Below are the code and all the weights of a small trained network. Each question names an input and a class and asks about switching units off, where a switched-off unit gives its printed mean instead of its output.

import numpy as np


def w(rows, s, z=0):
    codes = np.array(rows[::2]) - 128.0
    scale = np.full(codes.shape[1], s)
    scale[-1] = z or s
    return codes * scale


def norm(h):
    return h / np.sqrt((h * h).mean(-1, keepdims=True) + 1e-5)


def f(y):
    return np.maximum(y, 0)


def log_softmax(a):
    a = a - a.max(-1, keepdims=True)
    return a - np.log(np.exp(a).sum(-1, keepdims=True))


def net(x, mask):
    res = np.array(x, float).reshape(1, 4) / 4 @ E
    u = 0
    for l in range(4):
        y = f(norm(res) @ A[l][:, :-1].T + A[l][:, -1])
        res = res + np.where(mask[u : u + 4], y, B[l][:, -1]) @ B[l][:, :-1]
        u += 4
    return log_softmax(norm(res)[-1] @ U[:, :-1].T + U[:, -1])


A, B = {}, {}
E = w([
[64,199,221,219,9,47,84,5],'x0',
[137,130,157,138,127,109,134,169],'x1',
[153,189,218,161,191,255,206,102],'x2',
[221,82,139,215,227,102,161,34],'x3',
],0.0075)
A[0] = w([
[125,127,163,21,116,159,163,152,146],'L0N1',
[156,5,121,146,129,151,149,161,128],'L0N2',
[113,179,122,123,65,145,118,136,91],'L0N3',
[146,92,80,207,1,53,165,48,3],'L0N4',
],0.0089,0.0042)
B[0] = w([
[109,187,90,221,97,229,234,122,204],'L0N1',
[39,45,120,213,203,161,106,47,209],'L0N2',
[1,140,177,79,174,81,83,113,191],'L0N3',
[187,79,186,32,101,119,84,167,254],'L0N4',
],0.0078,0.0063)
A[1] = w([
[111,164,210,169,104,132,207,33,42],'L1N1',
[156,119,113,119,107,1,195,132,63],'L1N2',
[57,89,34,71,159,170,152,233,123],'L1N3',
[73,172,114,145,201,87,90,134,1],'L1N4',
],0.0064,0.0032)
B[1] = w([
[193,253,143,110,135,188,42,199,214],'L1N1',
[142,210,173,73,181,181,212,107,153],'L1N2',
[240,169,180,154,59,97,80,146,254],'L1N3',
[164,29,135,107,112,86,76,111,131],'L1N4',
],0.011,0.005)
A[2] = w([
[97,124,126,126,113,152,124,153,34],'L2N1',
[163,135,76,133,57,146,117,127,255],'L2N2',
[60,145,139,100,106,182,158,173,235],'L2N3',
[122,122,149,101,158,173,252,164,159],'L2N4',
],0.011,0.0024)
B[2] = w([
[150,66,108,197,151,168,82,79,150],'L2N1',
[163,115,245,245,111,108,157,190,245],'L2N2',
[133,70,41,98,94,98,169,96,253],'L2N3',
[81,69,134,43,114,156,147,96,213],'L2N4',
],0.012,0.0047)
A[3] = w([
[168,131,91,109,132,39,123,13,86],'L3N1',
[97,148,143,90,254,164,128,147,7],'L3N2',
[143,24,15,157,187,108,82,179,67],'L3N3',
[56,195,143,84,66,148,68,143,111],'L3N4',
],0.0085,0.0021)
B[3] = w([
[149,131,159,91,87,92,182,107,193],'L3N1',
[91,23,126,83,124,114,8,162,166],'L3N2',
[149,161,36,192,147,56,157,83,214],'L3N3',
[79,146,58,134,212,152,149,149,254],'L3N4',
],0.014,0.0055)
U = w([
[191,190,219,217,96,152,65,195,252],'0',
[170,97,77,193,156,40,143,100,89],'1',
[143,93,107,106,62,244,222,175,68],'2',
[110,32,96,75,199,195,61,108,91],'3',
[9,121,113,51,64,53,98,169,139],'4',
[178,136,228,69,89,49,103,78,64],'5',
[24,250,83,93,169,197,127,141,110],'6',
],0.013,0.0048)

Each question gives the input, the list of numbers given to net, and the class t.
The units are the neurons (one row each of A and B). Each row of codes is followed by its name. A weight is (code - 128) times the scale printed after its matrix; where a second scale follows, it is the last column's (A, B and U).
mask holds one flag per neuron, layer by layer. A switched-off neuron (its flag False) gives its mean, the last column of its row in B, instead of its output. The means were averaged over made-up inputs and are rounded, as every weight is.
A unit's drop is (log p(t) with every unit on - log p(t) with that unit switched off) / (log p(t) with every unit on - log p(t) with every unit switched off).
The circuit of an input: a set's keep is (log p(t) with only the set's units on - log p(t) with every unit switched off) / (log p(t) with every unit on - log p(t) with every unit switched off). Starting from the 12 units with the biggest drops (on a tie, the unit counted first), units are removed one at a time, each time the one whose removal leaves the highest keep (on an exact tie, the one counted first), for as long as the keep stays at least 0.8.
circuit, biggest first: the units of the circuit, biggest drop first
most important unit: the unit with the biggest drop
k most important neurons: the k neurons with the biggest drops, biggest first
top k neurons in layer l: the k neurons of layer l with the biggest drops, biggest first
drop when u is switched off: that unit's drop, to one decimal
input [-8,0,0,0], class 0: 3 most important neurons	[L1N3, L2N3, L2N2]
input [-7,-8,-2,5], class 1: circuit, biggest first	[L3N3]
input [7,-1,5,0], class 6: circuit, biggest first	[L1N3, L2N2]
input [-2,-6,-6,-7], class 0: circuit, biggest first	[L1N3, L2N2]
input [2,6,8,-6], class 6: 2 most important neurons	[L1N1, L0N3]
input [4,1,0,1], class 5: 3 most important neurons	[L0N4, L0N1, L1N1]
input [3,-7,1,-8], class 6: 3 most important neurons	[L0N3, L3N4, L0N1]
input [-6,5,6,1], class 3: 4 most important neurons	[L3N2, L0N2, L2N2, L2N4]
input [3,7,-2,2], class 5: 3 most important neurons	[L1N1, L1N3, L2N2]
input [-7,0,0,-1], class 0: 2 most important neurons	[L1N3, L2N2]
input [1,8,3,-5], class 6: 2 most important neurons	[L0N3, L1N1]
input [-1,-2,7,4], class 3: 2 most important neurons	[L1N3, L3N2]
input [-5,6,2,8], class 3: top 2 neurons in layer 2	[L2N4, L2N3]
input [5,-2,1,-4], class 6: most important unit	L3N4
input [6,2,-2,5], class 5: 3 most important neurons	[L0N4, L0N1, L1N3]
input [-1,1,0,-2], class 0: top 3 neurons in layer 1	[L1N3, L1N2, L1N1]
input [-1,8,2,7], class 3: top 2 neurons in layer 2	[L2N3, L2N2]
input [3,-4,8,-1], class 6: top 2 neurons in layer 1	[L1N3, L1N1]
input [-7,0,0,-5], class 0: top 2 neurons in layer 1	[L1N3, L1N2]
input [-4,-3,-2,-6], class 0: circuit, biggest first	[L1N3]
input [4,4,1,-7], class 6: top 2 neurons in layer 3	[L3N4, L3N2]
input [-4,-1,-2,-3], class 0: drop when L1N3 is switched off	1.3
input [7,3,7,-4], class 6: drop when L3N4 is switched off	0.1
input [3,-6,3,-3], class 6: drop when L1N1 is switched off	0.4
input [4,8,-8,6], class 5: drop when L3N3 is switched off	0.0
